Below is a small trained network, with its code and all its weights. Each question gives an input and a target symbol and asks what happens when units are switched off, that is, made to give their printed mean instead of their output.

import numpy as np


def w(rows, s, z=0):
    codes = np.array(rows[::2]) - 128.0
    scale = np.full(codes.shape[1], s)
    scale[-1] = z or s
    return codes * scale


def f(y):
    return np.maximum(y, 0)


def softmax(a):
    e = np.exp(a - a.max(-1, keepdims=True))
    return e / e.sum(-1, keepdims=True)


def log_softmax(a):
    a = a - a.max(-1, keepdims=True)
    return a - np.log(np.exp(a).sum(-1, keepdims=True))


def net(x, mask):
    ids = ['αβγδησ'.index(c) for c in x.split()]
    T = len(ids)
    res = E[ids] + P[:T]
    u = 0
    for l in range(2):
        r = res
        for j in range(3):
            rows = slice(2 * j, 2 * j + 2)
            q, k, v = (r @ M[l][rows].T for M in (Q, K, V))
            z = softmax(np.where(np.tri(T) > 0, q @ k.T / 2**0.5, -1e9)) @ v
            o = O[l][rows]
            res = res + np.where(mask[u + j], z, o[:, -1]) @ o[:, :-1]
        u += 3
        y = f(res @ A[l][:, :-1].T + A[l][:, -1])
        res = res + np.where(mask[u : u + 8], y, B[l][:, -1]) @ B[l][:, :-1]
        u += 8
    return log_softmax(res[-1] @ U[:, :-1].T + U[:, -1])


Q, K, V, O, A, B = {}, {}, {}, {}, {}, {}
E = w([
[254,77,240],'α',
[102,117,135],'β',
[93,6,70],'γ',
[85,228,45],'δ',
[71,152,86],'η',
[120,205,97],'σ',
],0.0074)
P = w([
[32,3,37],'0',
[107,222,49],'1',
[107,202,71],'2',
[88,195,96],'3',
[93,190,106],'4',
[92,189,114],'5',
[86,180,113],'6',
[78,178,112],'7',
[81,177,107],'8',
[68,186,110],'9',
[69,191,112],'10',
[72,188,112],'11',
[62,193,119],'12',
],0.0048)
Q[0] = w([
[114,131,61],'L0H1',
[153,125,184],'L0H1',
[222,97,254],'L0H2',
[61,145,92],'L0H2',
[172,17,235],'L0H3',
[45,240,15],'L0H3',
],0.0065)
K[0] = w([
[111,76,73],'L0H1',
[128,174,166],'L0H1',
[159,234,93],'L0H2',
[50,76,119],'L0H2',
[190,254,75],'L0H3',
[94,34,218],'L0H3',
],0.0072)
V[0] = w([
[206,132,253],'L0H1',
[55,103,82],'L0H1',
[220,129,224],'L0H2',
[74,217,81],'L0H2',
[183,230,162],'L0H3',
[107,11,150],'L0H3',
],0.0054)
O[0] = w([
[184,153,148,2],'L0H1',
[59,114,142,193],'L0H1',
[192,154,177,12],'L0H2',
[97,63,43,195],'L0H2',
[247,101,102,60],'L0H3',
[3,191,214,146],'L0H3',
],0.0061,0.003)
A[0] = w([
[45,130,196,45],'L0N1',
[63,83,76,21],'L0N2',
[84,80,165,64],'L0N3',
[105,61,66,28],'L0N4',
[144,114,243,156],'L0N5',
[200,68,119,104],'L0N6',
[68,254,145,85],'L0N7',
[143,158,117,3],'L0N8',
],0.0073,0.0042)
B[0] = w([
[18,92,179,162],'L0N1',
[105,36,103,192],'L0N2',
[20,86,174,141],'L0N3',
[155,1,43,155],'L0N4',
[230,42,100,150],'L0N5',
[130,153,218,145],'L0N6',
[44,43,192,255],'L0N7',
[195,20,108,128],'L0N8',
],0.0066,0.0038)
Q[1] = w([
[51,94,119],'L1H1',
[227,130,158],'L1H1',
[244,68,199],'L1H2',
[3,179,127],'L1H2',
[82,215,50],'L1H3',
[167,121,64],'L1H3',
],0.0064)
K[1] = w([
[71,65,65],'L1H1',
[254,152,231],'L1H1',
[227,197,178],'L1H2',
[58,49,111],'L1H2',
[97,34,152],'L1H3',
[149,83,129],'L1H3',
],0.0088)
V[1] = w([
[133,64,3],'L1H1',
[72,45,144],'L1H1',
[23,133,200],'L1H2',
[58,187,247],'L1H2',
[149,37,83],'L1H3',
[180,58,44],'L1H3',
],0.0066)
O[1] = w([
[230,124,48,206],'L1H1',
[206,41,128,252],'L1H1',
[34,32,174,228],'L1H2',
[3,63,212,129],'L1H2',
[196,129,45,160],'L1H3',
[192,167,20,128],'L1H3',
],0.0062,0.011)
A[1] = w([
[71,166,97,228],'L1N1',
[251,185,135,81],'L1N2',
[101,219,60,163],'L1N3',
[155,211,3,134],'L1N4',
[82,78,114,1],'L1N5',
[72,119,239,184],'L1N6',
[170,157,77,5],'L1N7',
[146,118,232,162],'L1N8',
],0.0068,0.0047)
B[1] = w([
[114,195,70,183],'L1N1',
[134,73,219,168],'L1N2',
[225,192,188,158],'L1N3',
[139,208,191,216],'L1N4',
[254,155,120,205],'L1N5',
[113,197,205,254],'L1N6',
[97,51,207,150],'L1N7',
[223,199,184,178],'L1N8',
],0.0067,0.0069)
U = w([
[69,194,158,178],'α',
[66,121,140,196],'β',
[148,77,213,2],'γ',
[255,119,209,27],'δ',
[117,51,61,143],'η',
[141,208,72,244],'σ',
],0.0067,0.0046)

Each question gives the input, a string of symbols that net reads in full, and the target symbol t.
The units are the heads (2 rows each of Q, K, V and O) and the neurons (one row each of A and B). Each row of codes is followed by its name. A weight is (code - 128) times the scale printed after its matrix; where a second scale follows, it is the last column's (O, A, B and U).
mask holds one flag per unit, layer by layer, with each layer's heads first. A switched-off unit (its flag False) gives its mean, the last column of its rows in O or B, instead of its output. The means were averaged over made-up inputs and are rounded, as every weight is.
A unit's drop is (log p(t) with every unit on - log p(t) with that unit switched off) / (log p(t) with every unit on - log p(t) with every unit switched off).
unit that matters most: the unit with the biggest drop
k most important neurons: the k neurons with the biggest drops, biggest first
top k neurons in layer l: the k neurons of layer l with the biggest drops, biggest first
which heads matter: for each layer, one digit per head in row order, 1 if its drop is at least 0.15 and else 0, layers parted by /
input δ σ δ γ η σ η, target δ: 2 most important neurons -> L0N4; L0N2
input σ α α δ β β, target σ: which heads matter -> 001 / 110
input α δ α α η δ, target α: unit that matters most -> L1H1
input γ η δ α α β σ σ δ η δ, target γ: 3 most important neurons -> L0N1; L0N7; L0N3
input σ α β σ σ η η γ β σ σ, target σ: which heads matter -> 001 / 110
input η β δ β γ β γ σ β σ, target η: which heads matter -> 111 / 100
input δ σ δ η α η β α γ σ β, target δ: 3 most important neurons -> L0N4; L0N2; L1N2
input δ η σ η, target δ: which heads matter -> 011 / 111
input δ γ β γ η σ, target δ: which heads matter -> 110 / 111
input δ β σ σ β, target δ: top 2 neurons in layer 1 -> L1N2; L1N4
input δ α β η σ σ σ β σ δ, target δ: which heads matter -> 111 / 110
input η γ δ η σ σ σ σ σ σ β σ β, target η: 2 most important neurons -> L1N6; L1N4
input γ η α η β β σ α β α γ σ, target γ: top 2 neurons in layer 0 -> L0N1; L0N3
input α γ η β, target α: unit that matters most -> L0H2
input α δ α β γ σ η, target α: top 3 neurons in layer 0 -> L0N7; L0N2; L0N4
input η η β β δ δ, target η: which heads matter -> 111 / 100
input γ σ σ η β β δ η β σ η, target γ: 3 most important neurons -> L0N1; L0N3; L1N6
input δ η α σ η σ δ β α σ, target δ: 4 most important neurons -> L0N4; L0N2; L1N2; L1N3
input η σ β α σ η, target η: top 2 neurons in layer 1 -> L1N6; L1N4
input α γ σ σ σ, target α: most important neuron -> L1N6
